Below is a small trained network, with its code and all its weights. Each question gives an input and a class and asks what happens when units are switched off, that is, made to give their printed mean instead of their output.

import numpy as np


def w(rows, s, z=0):
    codes = np.array(rows[::2]) - 128.0
    scale = np.full(codes.shape[1], s)
    scale[-1] = z or s
    return codes * scale


def f(y):
    return y / 2 * (1 + np.tanh(0.7978845608 * (y + 0.044715 * y**3)))


def log_softmax(a):
    a = a - a.max(-1, keepdims=True)
    return a - np.log(np.exp(a).sum(-1, keepdims=True))


def net(x, mask):
    res = np.array(x, float).reshape(1, 7) / 4 @ E
    y = f(res @ A[0][:, :-1].T + A[0][:, -1])
    res = res + np.where(mask, y, B[0][:, -1]) @ B[0][:, :-1]
    return log_softmax(res[-1] @ U[:, :-1].T + U[:, -1])


A, B = {}, {}
E = w([
[224,145,91,62,165,130,130,160,195,126,125,35],'x0',
[223,102,203,176,172,103,154,208,143,151,197,173],'x1',
[132,134,140,145,141,128,116,109,123,109,151,117],'x2',
[182,172,184,109,111,73,166,88,140,97,35,165],'x3',
[146,99,119,129,89,120,137,119,102,164,98,100],'x4',
[192,145,40,161,123,141,94,108,78,122,122,230],'x5',
[126,99,118,165,254,98,183,134,73,79,133,49],'x6',
],0.0085)
A[0] = w([
[147,163,189,134,114,61,133,120,123,89,47,144,10],'n1',
[198,69,208,158,137,106,152,196,118,180,184,185,41],'n2',
[161,101,197,160,1,123,94,109,123,208,128,100,137],'n3',
[118,36,82,127,83,131,122,147,84,166,197,103,45],'n4',
[46,145,91,147,159,159,80,209,173,141,177,126,2],'n5',
[69,107,226,113,108,119,147,135,163,143,136,65,46],'n6',
[78,40,165,171,117,104,164,161,68,164,105,211,58],'n7',
[34,166,191,172,114,133,95,67,83,96,146,144,95],'n8',
[104,66,120,182,178,76,202,148,47,146,73,85,138],'n9',
],0.0088,0.0056)
B[0] = w([
[119,61,199,178,149,219,226,77,71,250,173,94,170],'n1',
[37,130,76,107,83,122,111,62,104,108,64,71,240],'n2',
[81,105,154,136,183,118,118,170,151,54,201,144,208],'n3',
[171,140,247,182,155,99,219,88,124,175,52,144,184],'n4',
[161,87,197,110,153,139,194,52,115,163,113,142,176],'n5',
[206,160,22,194,154,109,77,113,59,123,82,214,205],'n6',
[221,160,84,84,168,131,123,155,170,138,118,71,216],'n7',
[165,113,101,103,142,87,118,148,154,134,120,58,218],'n8',
[87,143,161,98,60,148,86,164,174,112,176,200,254],'n9',
],0.011,0.0078)
U = w([
[153,83,224,137,141,183,207,53,103,188,105,148,54],'0',
[127,120,94,148,88,128,121,146,169,107,114,117,245],'1',
[117,126,131,95,142,122,76,127,127,116,136,148,227],'2',
[1,119,59,115,54,119,101,70,101,90,47,47,83],'3',
[206,152,42,207,126,113,61,140,26,119,81,246,96],'4',
[221,158,74,62,114,120,135,209,224,162,137,6,71],'5',
[62,124,192,78,104,164,75,170,191,75,203,218,59],'6',
],0.0077,0.011)

Each question gives the input, the list of numbers given to net, and the class t.
The units are the neurons (one row each of A and B). Each row of codes is followed by its name. A weight is (code - 128) times the scale printed after its matrix; where a second scale follows, it is the last column's (A, B and U).
mask holds one flag per neuron, in row order. A switched-off neuron (its flag False) gives its mean, the last column of its row in B, instead of its output. The means were averaged over made-up inputs and are rounded, as every weight is.
A unit's drop is (log p(t) with every unit on - log p(t) with that unit switched off) / (log p(t) with every unit on - log p(t) with every unit switched off).
The circuit of an input: a set's keep is (log p(t) with only the set's units on - log p(t) with every unit switched off) / (log p(t) with every unit on - log p(t) with every unit switched off). Starting from all 9 units, units are removed one at a time, each time the one whose removal leaves the highest keep (on an exact tie, the one counted first), for as long as the keep stays at least 0.8.
units of the circuit, in order: the units of the circuit, biggest drop first
most important unit: the unit with the biggest drop
k most important neurons: the k neurons with the biggest drops, biggest first
drop when u is switched off: that unit's drop, to one decimal
input [5,-2,5,6,1,-8,-8], class 4: 2 most important neurons : (n6, n9)
input [-7,-5,6,2,2,5,-2], class 5: 4 most important neurons : (n8, n7, n2, n6)
input [-4,2,2,-8,-3,-6,5], class 0: units of the circuit, in order : (n5)
input [-2,-6,6,3,0,5,8], class 6: 2 most important neurons : (n9, n2)
input [-3,6,4,-2,3,5,7], class 6: 3 most important neurons : (n9, n6, n8)
input [2,-6,-1,7,5,-5,-8], class 6: 3 most important neurons : (n3, n4, n2)
input [-8,-7,3,-5,8,3,8], class 2: 3 most important neurons : (n9, n2, n4)
input [-2,1,4,-8,-6,7,-8], class 0: units of the circuit, in order : (n5, n4)
input [-8,-6,-6,3,2,6,4], class 5: units of the circuit, in order : (n7, n8)
input [-5,-7,-8,-1,3,-3,4], class 1: 2 most important neurons : (n2, n9)
input [5,-5,-5,3,7,-7,-3], class 2: units of the circuit, in order : (n3, n6)
input [2,-6,1,6,-1,-1,3], class 0: 2 most important neurons : (n1, n2)
input [-8,5,6,2,-7,4,-4], class 5: 2 most important neurons : (n7, n8)
input [-2,5,-7,-3,4,-4,8], class 6: units of the circuit, in order : (n9)
input [-5,-6,8,-8,5,-1,-6], class 0: 2 most important neurons : (n4, n5)
input [1,2,0,6,5,-2,-8], class 6: 2 most important neurons : (n3, n4)
input [-8,0,-7,5,8,6,-5], class 2: drop when n3 is switched off : 1.0
input [1,-2,-6,7,4,-2,-2], class 0: drop when n1 is switched off : 0.9
input [-7,4,2,6,0,1,7], class 5: drop when n8 is switched off : 0.3
input [1,7,-8,4,-8,7,0], class 1: most important unit : n6
